Here is a tiny trained network, its code and every weight. The questions are about switching its units off for an input and a class, where a switched-off unit gives its printed mean instead of its output.

import numpy as np


def w(rows, s, z=0):
    codes = np.array(rows[::2]) - 128.0
    scale = np.full(codes.shape[1], s)
    scale[-1] = z or s
    return codes * scale


def f(y):
    return y / 2 * (1 + np.tanh(0.7978845608 * (y + 0.044715 * y**3)))


def log_softmax(a):
    a = a - a.max(-1, keepdims=True)
    return a - np.log(np.exp(a).sum(-1, keepdims=True))


def net(x, mask):
    res = np.array(x, float).reshape(1, 8) / 4 @ E
    y = f(res @ A[0][:, :-1].T + A[0][:, -1])
    res = res + np.where(mask, y, B[0][:, -1]) @ B[0][:, :-1]
    return log_softmax(res[-1] @ U[:, :-1].T + U[:, -1])


A, B = {}, {}
E = w([
[189,254,21],'x0',
[138,126,135],'x1',
[138,131,131],'x2',
[25,127,85],'x3',
[130,129,127],'x4',
[178,53,20],'x5',
[81,126,100],'x6',
[136,129,132],'x7',
],0.0053)
A[0] = w([
[38,161,108,201],'N1',
[164,6,186,30],'N2',
[118,131,225,173],'N3',
[214,117,167,184],'N4',
[138,55,158,44],'N5',
[130,81,168,60],'N6',
[71,115,73,222],'N7',
[168,136,138,104],'N8',
[120,99,161,33],'N9',
[152,187,90,107],'N10',
[149,161,183,89],'N11',
[134,123,142,81],'N12',
[152,175,95,95],'N13',
[79,140,101,79],'N14',
[122,171,75,21],'N15',
[169,34,61,154],'N16',
[86,172,159,168],'N17',
[122,163,74,131],'N18',
[173,172,157,29],'N19',
[53,105,96,253],'N20',
[186,143,137,122],'N21',
[164,191,92,101],'N22',
[170,64,185,48],'N23',
[197,143,158,72],'N24',
[173,169,122,94],'N25',
[160,65,179,104],'N26',
[131,133,194,177],'N27',
[154,99,128,145],'N28',
],0.013,0.0025)
B[0] = w([
[205,165,224,230],'N1',
[80,92,127,246],'N2',
[147,196,32,238],'N3',
[165,162,198,214],'N4',
[45,174,54,175],'N5',
[38,94,116,161],'N6',
[221,125,202,217],'N7',
[130,102,183,144],'N8',
[30,89,3,136],'N9',
[28,46,185,230],'N10',
[171,174,106,163],'N11',
[106,141,119,117],'N12',
[18,63,167,202],'N13',
[135,133,246,146],'N14',
[92,59,113,181],'N15',
[225,227,51,254],'N16',
[235,181,89,193],'N17',
[120,93,144,206],'N18',
[142,159,131,158],'N19',
[163,73,196,233],'N20',
[128,33,194,173],'N21',
[2,40,161,241],'N22',
[59,91,183,183],'N23',
[127,81,167,169],'N24',
[78,69,149,185],'N25',
[99,144,131,191],'N26',
[144,164,51,193],'N27',
[172,136,117,145],'N28',
],0.0045,0.0041)
U = w([
[157,132,189,244],'0',
[2,64,180,4],'1',
[232,205,111,116],'2',
],0.0092,0.0032)

Each question gives the input, the list of numbers given to net, and the class t.
The units are the neurons (one row each of A and B). Each row of codes is followed by its name. A weight is (code - 128) times the scale printed after its matrix; where a second scale follows, it is the last column's (A, B and U).
mask holds one flag per neuron, in row order. A switched-off neuron (its flag False) gives its mean, the last column of its row in B, instead of its output. The means were averaged over made-up inputs and are rounded, as every weight is.
A unit's drop is (log p(t) with every unit on - log p(t) with that unit switched off) / (log p(t) with every unit on - log p(t) with every unit switched off).
The circuit of an input: a set's keep is (log p(t) with only the set's units on - log p(t) with every unit switched off) / (log p(t) with every unit on - log p(t) with every unit switched off). Starting from the 12 units with the biggest drops (on a tie, the unit counted first), units are removed one at a time, each time the one whose removal leaves the highest keep (on an exact tie, the one counted first), for as long as the keep stays at least 0.8.
circuit, biggest first: the units of the circuit, biggest drop first
unit that matters most: the unit with the biggest drop
k most important neurons: the k neurons with the biggest drops, biggest first
drop of u: that unit's drop, to one decimal
input [-5,0,-4,7,0,2,-3,3], class 0: circuit, biggest first : (N22, N10, N7)
input [-7,1,-6,8,-6,7,3,8], class 0: circuit, biggest first : (N16, N7)
input [8,4,-6,6,2,-8,-6,1], class 1: circuit, biggest first : (N22, N10)
input [-7,-7,8,-3,2,8,3,8], class 2: unit that matters most : N16
input [4,-5,5,-2,0,-3,4,2], class 1: circuit, biggest first : (N16, N22)
input [-3,0,-1,2,6,7,5,0], class 2: circuit, biggest first : (N16, N22)
input [-5,0,-5,-1,-5,6,-4,-4], class 2: 4 most important neurons : (N16, N22, N10, N13)
input [-6,-8,0,5,6,-7,-2,4], class 2: 2 most important neurons : (N3, N17)
input [-3,-3,1,-2,-8,-4,-8,6], class 2: 3 most important neurons : (N3, N22, N10)
input [-6,0,0,8,5,5,-4,4], class 0: drop of N7 : 0.3
input [7,2,7,0,8,-2,1,-1], class 1: drop of N22 : 0.1
input [-5,3,-1,8,3,-3,6,0], class 0: drop of N1 : 0.2
